Below is a small trained network, with its code and all its weights. Each question gives an input and a target symbol and asks what happens when units are switched off, that is, made to give their printed mean instead of their output.

import numpy as np


def w(rows, s, z=0):
    codes = np.array(rows[::2]) - 128.0
    scale = np.full(codes.shape[1], s)
    scale[-1] = z or s
    return codes * scale


def f(y):
    return np.maximum(y, 0)


def softmax(a):
    e = np.exp(a - a.max(-1, keepdims=True))
    return e / e.sum(-1, keepdims=True)


def log_softmax(a):
    a = a - a.max(-1, keepdims=True)
    return a - np.log(np.exp(a).sum(-1, keepdims=True))


def net(x, mask):
    ids = ['αβγεζθλμξπστφψω'.index(c) for c in x.split()]
    T = len(ids)
    res = E[ids] + P[:T]
    u = 0
    for l in range(2):
        r = res
        for j in range(3):
            rows = slice(4 * j, 4 * j + 4)
            q, k, v = (r @ M[l][rows].T for M in (Q, K, V))
            z = softmax(np.where(np.tri(T) > 0, q @ k.T / 4**0.5, -1e9)) @ v
            o = O[l][rows]
            res = res + np.where(mask[u + j], z, o[:, -1]) @ o[:, :-1]
        u += 3
        y = f(res @ A[l][:, :-1].T + A[l][:, -1])
        res = res + np.where(mask[u : u + 4], y, B[l][:, -1]) @ B[l][:, :-1]
        u += 4
    return log_softmax(res[-1] @ U[:, :-1].T + U[:, -1])


Q, K, V, O, A, B = {}, {}, {}, {}, {}, {}
E = w([
[139,177,90,107,176,87,30],'α',
[85,94,25,124,4,80,126],'β',
[212,98,41,214,69,104,123],'γ',
[192,179,117,92,195,85,88],'ε',
[159,123,62,82,151,123,105],'ζ',
[151,151,95,108,144,75,113],'θ',
[50,155,55,137,132,92,124],'λ',
[121,129,58,197,60,88,34],'μ',
[120,80,100,65,147,149,207],'ξ',
[23,71,14,111,101,177,127],'π',
[207,125,168,228,155,107,56],'σ',
[154,167,134,62,148,62,170],'τ',
[125,186,191,173,142,12,101],'φ',
[210,129,175,142,184,119,180],'ψ',
[117,44,108,130,109,194,44],'ω',
],0.015)
P = w([
[173,67,87,98,177,60,104],'0',
[90,128,78,160,251,110,147],'1',
[175,96,97,86,141,65,107],'2',
[146,30,167,110,140,54,90],'3',
[90,133,74,177,218,141,161],'4',
[159,108,114,80,119,80,105],'5',
[142,49,180,118,122,62,95],'6',
[87,142,78,185,189,167,171],'7',
[140,129,134,73,104,97,109],'8',
[143,58,191,136,102,74,103],'9',
[84,151,96,183,149,189,178],'10',
[132,154,155,69,80,112,114],'11',
[140,87,209,145,99,74,107],'12',
],0.014)
Q[0] = w([
[76,180,129,28,157,149,64],'0.h1',
[49,94,82,105,82,106,150],'0.h1',
[153,96,117,72,176,191,185],'0.h1',
[66,110,177,109,147,80,161],'0.h1',
[196,110,127,228,123,82,144],'0.h2',
[133,140,84,191,133,131,122],'0.h2',
[84,128,170,124,207,111,152],'0.h2',
[178,109,75,144,118,160,155],'0.h2',
[65,109,65,156,65,112,45],'0.h3',
[213,108,103,171,80,107,147],'0.h3',
[162,192,150,202,154,188,7],'0.h3',
[164,112,168,45,200,197,93],'0.h3',
],0.013)
K[0] = w([
[80,167,111,28,142,170,62],'0.h1',
[13,81,58,101,68,110,125],'0.h1',
[157,59,141,78,172,183,200],'0.h1',
[93,128,214,120,160,83,179],'0.h1',
[188,228,207,213,113,128,156],'0.h2',
[156,160,127,154,111,153,98],'0.h2',
[168,79,114,116,207,61,150],'0.h2',
[163,131,95,134,87,187,144],'0.h2',
[49,118,72,157,92,125,62],'0.h3',
[197,83,116,207,104,119,141],'0.h3',
[172,160,147,159,166,191,2],'0.h3',
[164,109,125,69,144,189,110],'0.h3',
],0.012)
V[0] = w([
[152,118,100,129,107,168,76],'0.h1',
[188,111,72,142,138,103,192],'0.h1',
[112,131,116,141,182,64,125],'0.h1',
[103,74,122,194,66,198,237],'0.h1',
[165,164,98,80,125,81,154],'0.h2',
[154,151,154,131,133,139,61],'0.h2',
[120,131,128,106,94,139,162],'0.h2',
[109,173,139,105,80,158,154],'0.h2',
[168,126,134,161,147,68,93],'0.h3',
[185,111,111,131,177,109,140],'0.h3',
[153,175,164,170,89,124,104],'0.h3',
[124,3,84,105,227,78,139],'0.h3',
],0.0063)
O[0] = w([
[147,110,129,57,69,64,171,156],'0.h1',
[35,131,169,110,183,125,70,168],'0.h1',
[58,91,151,114,153,129,152,169],'0.h1',
[109,231,211,2,214,54,69,86],'0.h1',
[115,127,178,71,97,35,196,131],'0.h2',
[124,175,225,94,186,114,84,129],'0.h2',
[143,112,128,190,84,143,191,97],'0.h2',
[74,126,121,126,79,159,158,56],'0.h2',
[52,96,201,111,136,86,202,176],'0.h3',
[58,96,70,112,69,150,182,155],'0.h3',
[35,179,126,45,165,107,113,94],'0.h3',
[73,91,173,193,121,58,198,254],'0.h3',
],0.0052,0.008)
A[0] = w([
[253,136,50,32,139,132,200,77],'0.n1',
[100,211,96,111,124,102,229,132],'0.n2',
[28,154,37,139,58,98,70,43],'0.n3',
[254,71,102,105,132,191,71,2],'0.n4',
],0.0081,0.0066)
B[0] = w([
[110,148,134,46,156,86,253,151],'0.n1',
[146,112,136,184,199,198,34,182],'0.n2',
[232,80,182,133,230,176,174,255],'0.n3',
[1,120,174,73,121,35,205,152],'0.n4',
],0.0084,0.0042)
Q[1] = w([
[168,112,81,147,60,56,183],'1.h1',
[148,155,20,101,147,145,108],'1.h1',
[108,209,141,129,151,173,136],'1.h1',
[171,104,104,100,167,27,132],'1.h1',
[173,95,106,119,191,117,36],'1.h2',
[87,189,113,118,115,95,65],'1.h2',
[243,170,218,177,175,81,170],'1.h2',
[136,59,151,194,61,165,88],'1.h2',
[193,178,41,137,220,208,166],'1.h3',
[98,133,180,137,141,137,107],'1.h3',
[247,57,154,149,159,18,152],'1.h3',
[114,7,170,48,166,112,80],'1.h3',
],0.013)
K[1] = w([
[140,205,108,150,97,144,160],'1.h1',
[165,153,37,110,139,97,122],'1.h1',
[168,87,141,107,171,64,174],'1.h1',
[177,202,146,74,99,169,185],'1.h1',
[135,183,92,115,116,187,26],'1.h2',
[101,121,98,213,115,140,125],'1.h2',
[213,222,213,148,122,90,113],'1.h2',
[140,76,204,152,26,111,1],'1.h2',
[161,88,100,94,167,61,99],'1.h3',
[111,153,131,168,78,156,89],'1.h3',
[121,180,189,92,46,177,127],'1.h3',
[146,225,136,138,103,231,118],'1.h3',
],0.014)
V[1] = w([
[54,139,184,128,163,186,179],'1.h1',
[49,174,116,201,119,64,96],'1.h1',
[58,161,235,140,2,142,141],'1.h1',
[103,160,104,153,87,133,82],'1.h1',
[120,153,132,75,48,128,68],'1.h2',
[105,170,141,110,156,174,84],'1.h2',
[181,160,90,158,128,157,107],'1.h2',
[145,112,130,97,151,88,79],'1.h2',
[151,145,59,62,148,140,170],'1.h3',
[100,153,148,124,167,59,203],'1.h3',
[159,167,76,120,125,90,141],'1.h3',
[253,158,225,204,157,84,101],'1.h3',
],0.0093)
O[1] = w([
[102,129,248,165,139,106,174,105],'1.h1',
[152,222,59,166,213,44,92,136],'1.h1',
[204,137,142,126,161,97,157,9],'1.h1',
[175,106,62,221,103,101,142,65],'1.h1',
[183,54,123,195,155,119,193,39],'1.h2',
[31,121,92,102,153,55,130,23],'1.h2',
[40,93,170,158,102,116,75,58],'1.h2',
[124,140,161,146,73,164,100,181],'1.h2',
[43,96,143,111,70,183,198,99],'1.h3',
[135,155,172,163,101,97,188,166],'1.h3',
[167,181,109,114,2,166,130,101],'1.h3',
[166,183,209,181,101,139,42,129],'1.h3',
],0.0087,0.011)
A[1] = w([
[160,213,161,152,203,110,110,165],'1.n1',
[157,170,225,108,100,92,177,2],'1.n2',
[210,106,154,241,135,240,180,6],'1.n3',
[138,44,32,155,2,137,74,102],'1.n4',
],0.0078,0.0072)
B[1] = w([
[134,73,72,107,93,165,123,246],'1.n1',
[148,158,162,248,113,77,124,172],'1.n2',
[123,146,104,114,170,57,194,177],'1.n3',
[159,189,142,85,185,152,143,255],'1.n4',
],0.014,0.007)
U = w([
[138,170,111,178,166,177,176,94],'α',
[157,115,151,117,103,181,139,3],'β',
[142,181,128,101,121,95,139,97],'γ',
[126,138,130,112,99,116,141,114],'ε',
[127,126,121,98,86,120,150,110],'ζ',
[121,151,134,92,103,77,130,138],'θ',
[76,135,128,130,114,128,110,237],'λ',
[143,159,180,115,152,130,97,9],'μ',
[114,87,149,134,89,148,160,130],'ξ',
[122,98,120,202,132,254,166,97],'π',
[142,80,144,117,83,147,106,18],'σ',
[120,145,147,119,100,102,145,152],'τ',
[145,129,112,139,88,124,139,119],'φ',
[123,140,177,160,137,132,135,107],'ψ',
[149,75,174,73,160,59,126,170],'ω',
],0.012,0.0061)

Each question gives the input, a string of symbols that net reads in full, and the target symbol t.
The units are the heads (4 rows each of Q, K, V and O) and the neurons (one row each of A and B). Each row of codes is followed by its name. A weight is (code - 128) times the scale printed after its matrix; where a second scale follows, it is the last column's (O, A, B and U).
mask holds one flag per unit, layer by layer, with each layer's heads first. A switched-off unit (its flag False) gives its mean, the last column of its rows in O or B, instead of its output. The means were averaged over made-up inputs and are rounded, as every weight is.
A unit's drop is (log p(t) with every unit on - log p(t) with that unit switched off) / (log p(t) with every unit on - log p(t) with every unit switched off).
The circuit of an input: a set's keep is (log p(t) with only the set's units on - log p(t) with every unit switched off) / (log p(t) with every unit on - log p(t) with every unit switched off). Starting from the 12 units with the biggest drops (on a tie, the unit counted first), units are removed one at a time, each time the one whose removal leaves the highest keep (on an exact tie, the one counted first), for as long as the keep stays at least 0.8.
circuit, biggest first: the units of the circuit, biggest drop first
unit that matters most: the unit with the biggest drop
k most important neurons: the k neurons with the biggest drops, biggest first
top k neurons in layer l: the k neurons of layer l with the biggest drops, biggest first
input ω ω γ ω ψ β β ω λ, target λ: circuit, biggest first : 1.h2, 1.n4
input ξ μ ξ ω λ γ, target γ: top 2 neurons in layer 0 : 0.n2, 0.n3
input γ ω μ ζ ψ ω ω μ ψ λ, target ψ: circuit, biggest first : 0.n3, 1.h1, 1.h3, 1.n2
input ω ω π π ω ξ ψ ω ω π, target ω: circuit, biggest first : 0.n3, 1.h3
input μ μ τ φ μ φ ω ξ, target λ: circuit, biggest first : 0.h1, 1.h2, 0.n2
input μ ω μ ω ω φ γ φ ω β, target ω: circuit, biggest first : 0.n3, 1.h3
input ψ θ μ, target μ: unit that matters most : 0.n3
input ω ω β β λ β ω λ ξ α, target ξ: top 2 neurons in layer 0 : 0.n1, 0.n3
input ω τ ζ μ γ ξ φ λ ω γ, target ω: circuit, biggest first : 1.h3, 0.h1
input τ ξ φ, target φ: circuit, biggest first : 1.n1, 1.h3, 1.n2, 1.n4
input ψ β γ β θ μ ω ψ ω ω β, target α: circuit, biggest first : 1.n3, 0.n3
input β ω α, target α: circuit, biggest first : 0.h1, 1.n4, 1.h1
input μ β π ω ξ μ σ ω φ ψ τ, target λ: top 2 neurons in layer 0 : 0.n2, 0.n3
input θ γ β β ω, target λ: most important neuron : 0.n3
input ω α ζ φ ω μ β ψ β, target ψ: circuit, biggest first : 0.n3, 1.h1, 1.h3, 1.n2
input ω ζ σ λ ε μ γ α σ ω β ξ γ, target ξ: circuit, biggest first : 0.n3, 1.h1, 1.h3
input β ε γ ψ, target ψ: circuit, biggest first : 1.n2, 1.h3
input ω ω β ψ γ ψ θ θ θ π ε ξ, target ξ: circuit, biggest first : 0.n1, 0.h3, 1.h1, 1.h3
input σ ξ β γ ψ ω α β π, target π: circuit, biggest first : 0.n3, 0.h2
input λ ω μ γ θ, target λ: unit that matters most : 1.h2
input ω ε β β φ σ ω β μ ψ ω, target α: 2 most important neurons : 1.n3, 0.n3
input ω ζ π ω β β, target β: 2 most important neurons : 0.n3, 1.n4
input β ζ γ μ θ γ β ω ω β φ, target λ: circuit, biggest first : 1.h2, 0.n2, 1.n4
input β ω ψ ω ω μ β ω β, target ω: 3 most important neurons : 0.n3, 1.n1, 0.n2
input μ ξ ω β ω β γ, target ω: 3 most important neurons : 0.n3, 1.n1, 1.n2
input ω ξ ω β λ γ φ ω β γ γ π, target π: 2 most important neurons : 0.n3, 1.n3
input σ β ω μ ε ω φ ψ, target λ: unit that matters most : 0.h1
input φ ω ψ γ β ψ σ, target ψ: top 2 neurons in layer 0 : 0.n3, 0.n2
input γ α μ β, target μ: top 2 neurons in layer 1 : 1.n4, 1.n1
